[-163   42 -130  -47  -48  125   26   73 -235    7  114  -33   76   15
   13  -47   95 -184  -52 -169 -118 -260    1  -67  150  102  -81  -11
  -62  -97  151    8 -235   -3  -26  -27]
J_744
[ -10  195 -265 -178 -211  -96  -86  106  -85  -68   53  -13  186 -121
  -38 -139  -91  -27  -94  -88 -242  116  -69 -167 -191 -145  160 -276
 -178  154  179  177  146  -55   84  -20]
J_96
[ 179  -61   19 -140  -92   49  133  176  -82  233   12   36  -91   16
  100   46 -108   95   66 -169   13   69   94  163  -13  130  -33  106
  116   33  158 -223 -142  -96  -44  -41]
J_279
[ -18  -53  -17  154   59  -65  110  -38    5   38  -48   99  -33  138
  -77   36  -85  155  236 -106   -1 -117   20  -23  -79  282  -72  155
  152   32  116 -144 -298   76  -67 -210]
J_110
[ 305 -233   45 -160  -89  151  197  150   25  264  -19  199  -37  -21
  127  -11  -77  245   71 -203   94   46   86  156   55  181  -66  503
   88  163   85 -215 -137 -118 -118   42]
J_110
[-248   77  -14  207  275  259   22  334 -240  -19  104 -248  -88 -132
  -21 -109  117 -587  101 -239 -121  -54  281  179  351   87 -220 -554
 -101  -22  119   -8   -7 -317   57   -3]
J_496
[-166  107  -27   22   33   56   26  -34 -127  210  -37  -99   35  172
   -9  -17  116  -87  -36   26  -76 -118  -50 -117  131  111   -5 -247
 -124  -34  146  134 -224  190  -56    3]
J_393
[ 164 -164  -15   32 -197   17  -42   83   72 -181  -41 -132  149  -17
  167  173 -210  160  187  -25  -87  -70  196  -10  -85   71  278  424
  -34   50  136 -156  152  124  -78  -99]
J_110
[-180   87 -258  -70   67   35  -65   82 -188  -31   83  199   43    3
 -214   31   82 -209 -182 -184  -71 -232  -87 -244   82  141  -76 -401
 -193   -7  147  270  -54 -195  185  -87]
J_496
[-125   -5  134  -47  -87  -90  -75  -52  -70 -347  -28  -28   10  170
  -14  104  159 -216  166 -174  -26 -182  121   68 -342   17   49   74
  -27 -133  121  141   60  -35 -177 -113]
J_393
[-152   85  198 -271 -129   63   -9  -28  -48  -69  -60 -444   81    3
  204  -94  148 -170   19   58   43  -69  262  124 -184 -139   70  106
  -68  -32  143  202  119  248  -76  142]
J_393
[-144  -68   11  238   79  162   12  221   62 -129 -135 -362  -14 -126
   53   73   10 -282    1  -10 -226  -53  287  101  186  146   26 -120
   48 -253 -153   81  177   17 -196   76]
J_614
[ 218 -115  -62 -121 -135   73   80  101 -111    5   30  253   -6  -39
  112   18  -90  136   19 -193   50  -57  -32  -81  -68   83  -10  105
  123  182  111 -101 -125 -192   -8  -23]
J_110
[ -63   -2  249  236  240 -143  107   59   43   40 -163   15 -151  -90
   23 -101  -18  -51  124  -29   41  241  284 -188   34 -220 -116 -124
 -169  273   24   48  353  -81   61   56]
J_110
[ -77  190  -60  -67 -151 -211  -82  -45  -11   91  -35 -111  151  216
  -41   48  -95  -49  -61   36 -235  -30 -168  -95 -112 -270  245  -65
   58  -98   58  131  118  147   69  -53]
J_395
[-225   18   66   23  101 -124  111 -116  181  176 -118 -141   28  190
 -127   80   97 -105  -63  -57  160 -150   52  -89  -11  112 -198  112
  -65 -194  -22  236  -52  169  182   28]
J_279
[-128   47   19   48  143 -151   37  -94  -47  141  -92   70   41  211
  -65  -63  -35  199  174    5  -23   82  -81   91 -188  234 -193  283
   -8 -145   60  -80 -361  169 -153 -140]
J_744
[-191   94  199 -235  -18 -126   75 -131  116   89  -25   75  106  321
  -65   51  140 -183 -126  -32   51   81   12   86 -184    8  -15  -85
 -360 -220  107  345   56   63  -76   40]
J_96
[ -93  106 -110   35   60  -51   51   93 -124  201  -70   13  -33  -31
 -111 -203  -70  126  189 -121 -123  -18   -4  -12 -199    6    7 -322
  109  111  126   52 -262 -141   63 -158]
J_744
[ 291 -314  -57  -11 -161   55   70  131 -106  144  -96  276  -30   22
  216  130 -165  306   23 -149   60  -73  -54  -38    4   82  -20  595
  424   74   45 -343 -115  -15    8 -126]
J_350
[ 137  -79  -36    3 -151  119  227  -20  124  -97 -208  183   25  -64
   -9  123   38   78   44 -269   26 -211  -54 -110  143  339 -138  585
   53  -27   87 -136 -169  160  -48   10]
J_395
[-207 -231  -82  -40  176  151  171  -33 -166  -20   39  243  106  144
  -89 -101  291 -292 -197 -232  -49 -165  123 -105  129  306 -267 -111
 -203  -46  212  143  -72 -134 -178  -64]
J_614
[-165  203 -137 -140 -109 -182 -146   32   30  -49   54  -12  194   -8
 -115    4    9 -113    5   70 -172   50   15   -1  -23 -130  137   73
 -276 -263   73  337  282  104   54    3]
J_393
[ 148 -208   86  161  139   55   -2  113  115   35   -1   73 -243  -57
 -131  196  -86   65   84  -97  156  -53   98   81  -20  398 -108  318
  203   -6 -142 -178  -46 -163  -49 -104]
J_350
[ -39  114 -135    8   20  -61  -45   68  112 -106  -52 -105   40  -13
  -82  144  -67  -17  -62   43  -33   41   24  -18    8   94  103   10
 -181 -127   10   41  194  163  -30  -36]
J_614
[ -29  174  -16   39 -103   87  -73  -71 -105   70   91  102   62  100
  -35 -146   34   90   72   28   32   -8 -149 -175   86 -113  -80 -158
  -54   21   22  187 -310  194  205  128]
J_110
[ 139  128  -65 -157 -158  -88 -171  -48  -92 -293  151   16  338   57
  -92  -29   45  -35  -44  -29 -281   16  -54 -359 -323   -6  244 -338
 -239  276  161  354  409  -77 -136   68]
J_395
[  47   48 -119  102 -178  -60 -136   34   73 -368   -6 -185  196 -169
   40   95  -46 -136 -132   37 -323   85   11 -170  -10   39  255 -357
 -180  133   58  -80  461   84    4  -62]
J_96
[ 103 -144  -17  -65 -226  -48   52   59  136 -204  -90 -243  -78 -262
  172  -42  -47 -149   64 -131 -107  160  363  -63 -114   42   83  -33
  141  179  100    4  197  -61 -106  -14]
J_96
[ -37  -87  241   29   79  161  -63   86   23 -257   95  -20   22 -212
   25  118 -102  -44  -74  104  111   74  102  251  175  404 -138  412
 -128 -174 -224 -181   80   34 -112  121]
J_614
[ -12   60 -144   93   59   53  124   52 -169  -10   17  272   33  174
 -192    1  137 -357   56 -236 -277   10 -145  -49  152  488 -180 -351
    7 -147  193   94 -206 -103 -239 -111]
J_96
[  25 -126  131  -84   16   43 -133   -9  125 -149   51  -60  -21  -82
    5  266  -82  100 -121   50  164 -116  -65  311  -67  309   48  605
 -180 -184 -197 -227  -14  -93 -144  -17]
J_350
[-155  -18  -42  190  254 -156   45  -76   95  191 -136   16  -26  107
 -173 -148   27   87  327  -33  -74  123   81  163 -173  167 -164  153
   33 -147  144   56 -162  -26 -171 -234]
J_395
[ -68 -269  -21  162  126   65  212   96   34  -76 -107   61  -75  -97
  -43   57   -6 -111  -65 -269  158 -195  152 -138  108  235 -175  257
  -18   58   86  -39  120  -35  171  -55]
J_496
[ 115 -274  -63  153  144  110 -235   62   50 -146   68  328   90 -160
  -89   40 -177  138  -97   18  -89    4 -103   67    4  389  -50   87
   95  137  -70 -235   61 -261  108 -239]
J_744
[ 161 -129  -69 -128  -75  -31    6   17  127  219  -88   86  -32   79
  111  163  -82  218  -17  -29   31  103   32  156   13   28  -25  415
   62  -51   57 -229 -132   49 -219  -86]
J_744
[ 147 -301   58   25 -120   50  165   33  -32  -22 -119    1  -29  -70
  253  -20 -128  327   81  -21   31   11  209  -59  -93   -9   77  384
  253  168   34 -232   18  155 -112  -24]
J_496
[  55 -263  161  134  146   -9   58  -94  137 -497  -25   91 -171 -133
 -155   35   94 -128   16  -84  -76   -1  262   47 -384  307  -71  114
    2  -10  -71 -132  294 -246 -266 -128]
J_279
[-299  -38   -6  236  184   34 -129   72  -90   86   17   20   44   31
  -73   87  -35  -26    3   56   11 -171   58  -55  261  164 -117   54
  -55 -151  -38   79  -86   77   40  -83]
J_393
[ -46  278   37  -59 -187  -29 -116   77  -96   -8   42 -255  222  -27
   18  -16  -60  -68  -62  101 -158  118  -99 -111  -43 -191  237 -268
 -290  -20   82  177  288  196  131  156]
J_395
[-165  -34  105  -39 -157   55   10  -54   60 -109   20 -337   44 -121
  161  -13  136  -36  -41   80  104 -191  133  141  -33 -212   55   76
  -19 -161  -90   19   38  111   78   89]
J_614
[ -23   23  217 -290 -112 -133  251 -173  128  -45 -137   48   77   92
  -56 -149   98  122 -133  -32   45  116   30  119 -471 -396  150  -78
 -306  122   54   63  221   17  -14   82]
J_96
[-164  -71   45  164  198   63   23   95    3   32  -93 -252  -52  -87
   84   31   -1  -38  -21  122  -43    4  227   96  178   -5  -78   72
  -85  -49  -91  -75   71   91 -159   43]
J_496
[-208  105  -50   85   63  144 -113  304 -177   90    9 -504   18 -165
  207   63  -95 -244  -45  168 -126   49  211  139  223   25   13  -54
  -36 -162  -38  -47   49   99 -219   78]
J_350
[-411  256   43   46  166   25 -176  237   -7   63 -163 -456   49 -107
  -41   69 -195   -5  -60  163   20  160  194   55  -83  208   96  175
 -482 -415   81  291  301  392  -28   58]
J_395
[-138 -295   87  185  159  -59  169  -81   85 -146 -189    6 -102  -15
  -39   21   64  -94   24 -158    0 -144  210   24 -100  203 -156  242
   56    4   44 -155  -14  -87 -100 -191]
J_350
[ 150   -9  -56  200  151   52  -85   -4 -136   59  -17  487   56  289
 -303  118  -42  241  203  -98 -195  -84 -311  -81  -33  545 -119   57
  127   64   -7  -98 -394  -34 -150 -212]
J_496
[  73  142 -231 -252 -236    8  -64  102 -124 -103   28   80  233  -33
   11  -34  -28  -45 -170  -46 -162   70 -151  -65  -98  -98  139 -341
 -160  102  178  128  107    6   59   21]
J_614
[ 346 -333  -79  213 -196  317   56  185   69  -55   13 -123   43 -253
  351   68 -162  359  -50   89  -10 -274   68 -202  185  190   70  648
  511  255 -190 -344   65  269  -30   94]
J_110
[  25   24  -15   96  -11 -163 -192 -106   69 -450   61  135  127   96
 -134  113  -42 -217  -73  -68 -234  111  -17 -282 -145  139   80  -58
 -164   52   43  144  373  -18 -118  -73]
J_96
[-117  -18   -3  160  104   48   40   12 -121  153   -9   -8   89  100
  -28  -87  -30   49  106   35  -92  -55  -68   41   95  206  -94   52
   89  -69   29  -55 -241  118  -16  -82]
J_96
[-217  142  -42 -183 -156 -200 -161  -75 -143  258  -95  254   64  224
   83  252 -168  200 -151  157   71 -182 -251 -113  114 -274    1  527
  192 -133  -88  -21 -318  241  -23 -101]
J_279
[ 447  193   86 -335 -200   18  285  215 -310  597  174   35  -16  199
  167  -14 -265  259  144   34  243  305 -215  -79   72   11  143  175
   44  252  110   16 -270  203 -196  349]
J_744
[  20  -92   63  278   -2  -35  225 -169  214  -26 -240  278   79  272
  -93  145   80  -71  -54 -225 -180 -147 -166  -85   76  155 -203   48
 -164 -106  251 -105  -80  162   84 -118]
J_110
[ 232    8 -141  -65 -144   15 -105   73  117 -149   25    5   48  -74
 -135   62 -104   39   -5  -86 -180   39   -8  -68 -241   25  275    7
   22   52   19    1  302 -111   36  -74]
J_96
[-132  -73  -81   10  -21   78  -71  -41  -26  -76   11  -15   31   60
   17   20  179 -285  -76 -113 -135 -144   71  -30  101  -24  -11 -106
  -84 -106  140  106   34  -65    9  -84]
J_496
[-168   43   45   99   88   92  -42   99  -38  -35  -46 -269  -55  -61
   41   15   15 -137  108   36 -110  -37  294  114  129  -98   15   86
 -189 -139   60  -24   53   65 -143   13]
J_110
[-177   63  -34    0   73  -37 -154  -92  112  -78  -38 -101   91    3
 -151  -33  121 -140 -117   12  -54  -17    5  -31 -165  -23   55 -328
 -250  -30   97  291  231  -51   65  -65]
J_614
[  88 -205   46   11   15    3  285   38  143  179 -210   40  -41  -12
   80  -59  -49  222  105 -145  102   80  239   22  -61  -39   -6  370
  -52  121  146  -87   81   63  -81  -13]
J_279
[-191  153  190  126  201  132  232 -203  -15 -141 -223 -177   21  150
 -280  -99  247 -281  -34  -84  -61    8  306 -474  103    6 -249 -306
 -347  -55   88  395  147  388  -61  342]
J_110
[ 190  -19  -62   25   -9    4  300    8 -215  311 -187  284  101  118
 -158 -341  -20  253  299 -262 -233   63 -102 -265 -168  144  -50   27
  111  344  273   30 -300   23  -16  -50]
J_744
[  64  110  -96 -143 -176  -52 -141   25    9  -35  -55 -129  130  -63
  -33  -10   28  -94 -122   38 -287  165  -99   98 -155 -174  136 -255
 -166 -107   83  113  274   -6   75   45]
J_496
[-128  118  131   45   86  -54   27  -44 -122  295  -54  117   80  284
  -76  -66  -25  176  125   24   27   38 -186   62  -22   73  -75  188
  -42 -143   16   94 -274  201  -10    2]
J_350
[ -11   -7  101  113  114   37  116   25   28   63 -110 -140  -35   -1
   69  -96   -1  -37  -11   74  -74  170  206 -117  123 -144  -44  -63
  -91  122  -31   35  124  134 -111  153]
J_96
[-120   49   94   -3  -65  144   -1  -98  -71 -140   55 -163   35   29
   76 -152  164 -196  -72  -38  -67 -108  126 -190  -38 -233  159 -382
 -265  203  181  158   62   70  -18   69]
J_744
[ -74  133  -85 -143 -177   19   14   71   21  -22  -72 -228  140 -125
   22 -152   58 -122  -84  -75 -279  115   90  160 -218 -216   75 -390
 -225   15  239   45  126  -38   -4   -7]
J_614
[-165 -335   13  206 -191  168   32 -157  222 -528 -142  -27    2 -196
  183  110   37  140   78   67   51 -417  412 -176   84  133  -11  899
  -22 -118   25 -115  -81  477  -53 -117]
J_279
[ 270  -64  -87  131 -170  244   64  140 -368  193   27  130  253 -104
   75 -208 -196  355   27  -25 -241  -52 -137 -486  159   16   82   31
  212  267  136   24   31  204  175  204]
J_393
[  78 -253  -45  -37  -12  109  115   66  -90 -135  -23  233   87 -120
  -19 -101  -14    4  -92 -152  -76    3   87 -183 -150  426 -127   92
 -116  247  192   27    4 -104  -83  -62]
J_96
[   6  139  -92  -87 -150  -49  -44   25  -67  -96   -6   -5  189   43
    9   45  -88  -23 -125  -19 -227  114  -79  -63  -69  -62   69   58
 -148  -98  102  -54  122  148  -56   19]
J_350
[-357   17  133  242  232 -317  138 -193  245   40 -165  -33   27  179
 -128   36   12  -80 -100  -59  -12  124   77 -152 -150   44  -93 -221
 -426  -18   56  211  147    8 -178  -62]
J_279
[ -35  -31  -16   76   27  -72  -70   68 -222  170   53  281   69  202
   -4  -16 -122  233   62  -14  -31 -200 -274  -36  -60  125  -75  377
  241   32  -12  -83 -269   56  103 -160]
J_110
[-265   22  -31 -102  -70  -13 -155   12   -9 -103  117 -206   36   70
   70   60  171 -434 -142  -47   16 -167  142  -10   52 -228  135  -99
 -197 -182   64  298  220  -59   28    9]
J_393
